Here is a tiny trained network, its code and every weight. The questions are about switching its units off for an input and a class, where a switched-off unit gives its printed mean instead of its output.

import numpy as np


def w(rows, s, z=0):
    codes = np.array(rows[::2]) - 128.0
    scale = np.full(codes.shape[1], s)
    scale[-1] = z or s
    return codes * scale


def norm(h):
    return h / np.sqrt((h * h).mean(-1, keepdims=True) + 1e-5)


def f(y):
    return np.maximum(y, 0)


def log_softmax(a):
    a = a - a.max(-1, keepdims=True)
    return a - np.log(np.exp(a).sum(-1, keepdims=True))


def net(x, mask):
    res = np.array(x, float).reshape(1, 2) / 4 @ E
    u = 0
    for l in range(2):
        y = f(norm(res) @ A[l][:, :-1].T + A[l][:, -1])
        res = res + np.where(mask[u : u + 10], y, B[l][:, -1]) @ B[l][:, :-1]
        u += 10
    return log_softmax(norm(res)[-1] @ U[:, :-1].T + U[:, -1])


A, B = {}, {}
E = w([
[81,235,155,26,181,94,157,2,124,82],'x0',
[114,41,45,87,58,223,24,112,47,113],'x1',
],0.0098)
A[0] = w([
[115,149,166,141,125,57,172,164,198,128,82],'L0N1',
[49,110,80,12,117,175,86,53,84,63,79],'L0N2',
[163,175,163,172,150,112,158,193,161,148,28],'L0N3',
[103,116,160,163,155,156,118,169,143,129,32],'L0N4',
[98,244,166,68,164,113,112,54,149,92,61],'L0N5',
[67,215,140,138,214,27,181,119,121,102,4],'L0N6',
[148,93,100,110,96,182,101,135,86,116,100],'L0N7',
[128,132,139,106,112,156,171,121,138,148,59],'L0N8',
[155,87,70,186,98,149,133,180,144,135,62],'L0N9',
[107,171,135,127,189,103,174,104,202,130,62],'L0N10',
],0.011,0.0047)
B[0] = w([
[167,142,72,134,214,114,46,135,124,113,193],'L0N1',
[255,51,35,178,252,153,52,47,60,107,247],'L0N2',
[160,54,51,100,190,93,139,101,60,136,181],'L0N3',
[154,102,130,126,120,145,154,150,77,178,143],'L0N4',
[17,192,162,104,135,179,119,176,174,215,231],'L0N5',
[187,149,196,130,26,124,167,131,177,41,218],'L0N6',
[129,129,167,83,73,156,172,117,151,67,200],'L0N7',
[156,112,182,110,140,107,129,113,124,163,129],'L0N8',
[45,173,153,130,167,125,184,169,162,181,199],'L0N9',
[149,131,196,109,17,155,154,178,159,80,193],'L0N10',
],0.0093,0.015)
A[1] = w([
[135,191,180,141,145,96,118,115,166,176,57],'L1N1',
[111,224,189,152,58,100,101,66,183,119,3],'L1N2',
[120,92,120,159,46,177,92,163,133,124,143],'L1N3',
[89,208,157,81,76,83,128,82,147,95,80],'L1N4',
[201,196,142,125,148,80,198,65,84,94,152],'L1N5',
[251,77,106,123,183,115,66,57,121,103,51],'L1N6',
[132,139,85,99,122,194,84,82,83,133,63],'L1N7',
[62,117,121,137,132,145,166,160,114,154,125],'L1N8',
[92,82,80,84,114,180,59,71,48,79,168],'L1N9',
[143,81,132,161,82,104,161,195,183,139,114],'L1N10',
],0.011,0.0038)
B[1] = w([
[168,153,120,115,158,138,57,160,154,108,155],'L1N1',
[212,162,124,92,232,125,119,167,157,157,183],'L1N2',
[108,188,172,83,139,86,212,201,190,163,180],'L1N3',
[117,155,117,75,197,125,135,193,188,190,176],'L1N4',
[145,129,138,128,71,79,167,204,210,143,171],'L1N5',
[59,100,146,188,17,168,132,75,88,103,250],'L1N6',
[199,126,161,190,214,107,114,117,128,103,197],'L1N7',
[72,162,124,88,91,159,120,119,116,146,169],'L1N8',
[184,180,137,120,191,82,94,105,155,118,236],'L1N9',
[113,120,113,103,72,114,64,10,108,69,196],'L1N10',
],0.011,0.013)
U = w([
[171,201,178,81,176,135,142,167,217,109,180],'0',
[61,102,39,146,202,98,137,140,60,192,131],'1',
[101,143,104,110,99,127,93,92,113,140,2],'2',
[25,141,145,79,3,187,181,157,110,167,171],'3',
[109,123,117,87,115,124,150,65,104,127,12],'4',
[181,79,111,175,50,57,149,135,135,75,130],'5',
[174,124,143,189,176,175,80,13,80,74,157],'6',
],0.018,0.0063)

Each question gives the input, the list of numbers given to net, and the class t.
The units are the neurons (one row each of A and B). Each row of codes is followed by its name. A weight is (code - 128) times the scale printed after its matrix; where a second scale follows, it is the last column's (A, B and U).
mask holds one flag per neuron, layer by layer. A switched-off neuron (its flag False) gives its mean, the last column of its row in B, instead of its output. The means were averaged over made-up inputs and are rounded, as every weight is.
A unit's drop is (log p(t) with every unit on - log p(t) with that unit switched off) / (log p(t) with every unit on - log p(t) with every unit switched off).
The circuit of an input: a set's keep is (log p(t) with only the set's units on - log p(t) with every unit switched off) / (log p(t) with every unit on - log p(t) with every unit switched off). Starting from the 12 units with the biggest drops (on a tie, the unit counted first), units are removed one at a time, each time the one whose removal leaves the highest keep (on an exact tie, the one counted first), for as long as the keep stays at least 0.8.
circuit, biggest first: the units of the circuit, biggest drop first
top k neurons: the k neurons with the biggest drops, biggest first
top k neurons in layer l: the k neurons of layer l with the biggest drops, biggest first
drop when u is switched off: that unit's drop, to one decimal
input [-7,-7], class 1: circuit, biggest first => L0N6, L0N3
input [-7,-2], class 1: top 4 neurons in layer 0 => L0N6, L0N10, L0N3, L0N7
input [-8,-2], class 3: top neuron => L0N2
input [-4,6], class 0: top 2 neurons => L1N3, L0N2
input [-5,6], class 0: top 3 neurons in layer 1 => L1N6, L1N3, L1N9
input [-6,-8], class 5: top 2 neurons => L0N5, L0N3
input [-6,6], class 3: top 3 neurons in layer 0 => L0N2, L0N9, L0N1
input [-8,-3], class 1: top 3 neurons => L0N6, L0N10, L1N6
input [-5,-1], class 3: top 2 neurons => L0N2, L1N8
input [-3,-4], class 5: top 2 neurons => L0N5, L0N2
input [-8,0], class 3: drop when L0N2 is switched off => 0.4
input [-8,-1], class 3: drop when L0N2 is switched off => 0.7
input [-5,4], class 3: drop when L0N2 is switched off => 1.7
input [-3,-8], class 5: top neuron in layer 0 => L0N3
input [-6,-2], class 1: top 2 neurons in layer 0 => L0N6, L0N10
